Below is a small trained network, with its code and all its weights. Each question gives an input and a class and asks what happens when units are switched off, that is, made to give their printed mean instead of their output.

import numpy as np


def w(rows, s, z=0):
    codes = np.array(rows[::2]) - 128.0
    scale = np.full(codes.shape[1], s)
    scale[-1] = z or s
    return codes * scale


def norm(h):
    return h / np.sqrt((h * h).mean(-1, keepdims=True) + 1e-5)


def f(y):
    return y / 2 * (1 + np.tanh(0.7978845608 * (y + 0.044715 * y**3)))


def log_softmax(a):
    a = a - a.max(-1, keepdims=True)
    return a - np.log(np.exp(a).sum(-1, keepdims=True))


def net(x, mask):
    res = np.array(x, float).reshape(1, 5) / 4 @ E
    u = 0
    for l in range(2):
        y = f(norm(res) @ A[l][:, :-1].T + A[l][:, -1])
        res = res + np.where(mask[u : u + 14], y, B[l][:, -1]) @ B[l][:, :-1]
        u += 14
    return log_softmax(norm(res)[-1] @ U[:, :-1].T + U[:, -1])


A, B = {}, {}
E = w([
[141,116,135,136,139,131,146,135,123,141,150],'x0',
[118,131,121,130,104,109,134,137,136,142,139],'x1',
[126,118,47,98,236,2,91,174,70,101,131],'x2',
[183,144,34,158,157,171,75,115,148,231,113],'x3',
[174,169,189,230,102,108,78,180,53,165,62],'x4',
],0.0094)
A[0] = w([
[145,112,128,92,195,18,101,162,57,105,102,91],'L0N1',
[84,52,155,81,143,102,127,18,216,83,182,76],'L0N2',
[112,121,118,49,143,21,122,183,85,119,106,82],'L0N3',
[18,93,254,101,127,92,147,100,70,89,133,25],'L0N4',
[133,131,98,95,127,80,138,86,63,140,109,18],'L0N5',
[116,127,231,187,34,197,175,69,173,109,87,154],'L0N6',
[99,139,224,226,115,101,112,196,84,136,48,42],'L0N7',
[138,190,79,104,145,186,65,133,133,222,131,63],'L0N8',
[109,168,234,102,154,86,148,168,190,55,162,7],'L0N9',
[129,142,132,92,156,146,143,122,85,85,51,86],'L0N10',
[105,76,113,166,68,63,79,117,163,164,172,79],'L0N11',
[148,146,128,63,138,81,139,12,144,138,165,3],'L0N12',
[134,142,255,80,100,62,96,176,112,35,194,46],'L0N13',
[131,110,151,157,162,146,132,90,88,124,177,81],'L0N14',
],0.0065,0.0047)
B[0] = w([
[119,166,206,151,143,131,101,163,230,128,123,200],'L0N1',
[147,199,169,132,129,80,94,84,48,164,149,188],'L0N2',
[91,98,181,129,178,157,139,169,146,125,142,181],'L0N3',
[148,77,37,162,40,176,191,127,115,89,82,173],'L0N4',
[124,112,144,119,123,142,130,145,124,139,133,121],'L0N5',
[98,136,161,115,227,83,117,229,177,126,121,254],'L0N6',
[169,158,159,77,125,87,87,2,57,146,210,207],'L0N7',
[166,103,93,153,111,130,187,169,83,138,80,187],'L0N8',
[210,85,23,122,57,118,151,125,155,100,107,151],'L0N9',
[101,137,118,150,122,137,150,134,129,150,159,126],'L0N10',
[143,98,139,153,151,158,95,127,138,149,133,122],'L0N11',
[147,190,156,167,113,100,126,114,84,144,171,132],'L0N12',
[163,93,3,135,81,188,205,166,98,91,102,181],'L0N13',
[118,137,105,118,98,129,98,148,132,120,151,119],'L0N14',
],0.0093,0.0084)
A[1] = w([
[124,127,155,125,126,98,115,235,193,93,174,157],'L1N1',
[116,152,171,143,92,66,94,1,45,159,196,176],'L1N2',
[119,92,202,106,45,183,112,85,201,189,146,87],'L1N3',
[79,108,103,38,140,123,136,8,138,136,196,26],'L1N4',
[167,97,15,167,97,180,116,96,160,206,98,33],'L1N5',
[99,56,123,98,210,97,88,143,149,103,148,82],'L1N6',
[112,137,114,18,126,129,144,40,174,132,167,40],'L1N7',
[150,135,182,115,105,180,180,136,186,163,113,106],'L1N8',
[160,100,43,154,124,161,87,121,119,186,94,98],'L1N9',
[190,131,107,142,69,133,134,66,154,133,119,5],'L1N10',
[110,144,84,73,152,146,184,119,155,143,154,62],'L1N11',
[159,132,123,146,227,80,120,112,144,173,92,118],'L1N12',
[135,97,188,122,144,138,95,159,224,100,124,58],'L1N13',
[80,130,213,93,103,191,118,119,177,149,89,39],'L1N14',
],0.0093,0.0034)
B[1] = w([
[67,135,79,132,169,164,95,87,169,222,148,255],'L1N1',
[201,101,155,103,84,198,72,38,108,196,99,243],'L1N2',
[47,157,116,124,176,84,68,176,154,119,126,155],'L1N3',
[199,150,243,153,51,161,104,59,55,178,94,182],'L1N4',
[125,52,88,100,99,90,187,89,154,1,122,247],'L1N5',
[123,204,138,194,152,165,82,210,165,134,93,185],'L1N6',
[207,119,172,150,130,126,62,107,36,137,83,174],'L1N7',
[72,160,95,142,179,69,95,173,154,119,148,184],'L1N8',
[105,116,123,65,45,153,217,132,88,59,210,230],'L1N9',
[110,156,136,136,141,71,133,203,140,110,115,144],'L1N10',
[129,132,183,192,84,127,82,87,84,186,101,166],'L1N11',
[53,86,114,97,100,148,196,100,155,103,139,255],'L1N12',
[161,151,99,121,205,110,113,150,172,148,166,198],'L1N13',
[129,134,28,167,202,93,85,157,152,155,104,168],'L1N14',
],0.0079,0.0067)
U = w([
[58,143,118,141,238,114,102,194,223,164,135,170],'0',
[118,35,77,96,45,135,253,119,121,24,127,202],'1',
[210,125,204,128,101,131,63,47,40,197,122,1],'2',
],0.016,0.00053)

Each question gives the input, the list of numbers given to net, and the class t.
The units are the neurons (one row each of A and B). Each row of codes is followed by its name. A weight is (code - 128) times the scale printed after its matrix; where a second scale follows, it is the last column's (A, B and U).
mask holds one flag per neuron, layer by layer. A switched-off neuron (its flag False) gives its mean, the last column of its row in B, instead of its output. The means were averaged over made-up inputs and are rounded, as every weight is.
A unit's drop is (log p(t) with every unit on - log p(t) with that unit switched off) / (log p(t) with every unit on - log p(t) with every unit switched off).
most important unit: the unit with the biggest drop
k most important neurons: the k neurons with the biggest drops, biggest first
k most important neurons of layer l: the k neurons of layer l with the biggest drops, biggest first
drop of u: that unit's drop, to one decimal
input [1,-3,-5,6,-1], class 1: 4 most important neurons => [L0N8, L0N1, L1N5, L0N3]
input [-3,-4,3,-4,-5], class 2: most important unit => L0N6
input [7,5,6,7,7], class 1: 3 most important neurons => [L0N6, L0N2, L1N12]
input [5,6,4,7,-7], class 1: 2 most important neurons => [L0N7, L1N5]
input [-2,5,3,-2,-3], class 0: 2 most important neurons => [L0N7, L0N3]
input [4,6,-1,6,-6], class 1: 3 most important neurons => [L0N7, L1N5, L0N8]
input [-4,6,3,8,8], class 1: 3 most important neurons => [L1N9, L0N2, L1N5]
input [7,1,-4,-4,-4], class 0: 3 most important neurons of layer 0 => [L0N7, L0N6, L0N8]
input [7,-1,-6,-6,-5], class 0: 3 most important neurons of layer 0 => [L0N6, L0N7, L0N8]
input [-5,8,4,-4,-5], class 2: 3 most important neurons => [L0N6, L0N2, L0N8]
input [-6,3,8,-8,-5], class 0: 2 most important neurons of layer 0 => [L0N1, L0N3]
input [7,6,-3,-6,-7], class 2: 2 most important neurons of layer 0 => [L0N2, L0N8]
input [3,-2,6,-6,-4], class 0: 3 most important neurons => [L0N1, L0N3, L1N1]
input [5,-1,-1,-1,-2], class 2: most important unit => L0N2
input [7,-8,5,6,5], class 1: drop of L0N6 => 1.4
input [7,7,-8,2,7], class 0: drop of L0N6 => 0.6
input [1,-5,-3,2,-6], class 2: drop of L0N5 => 0.0
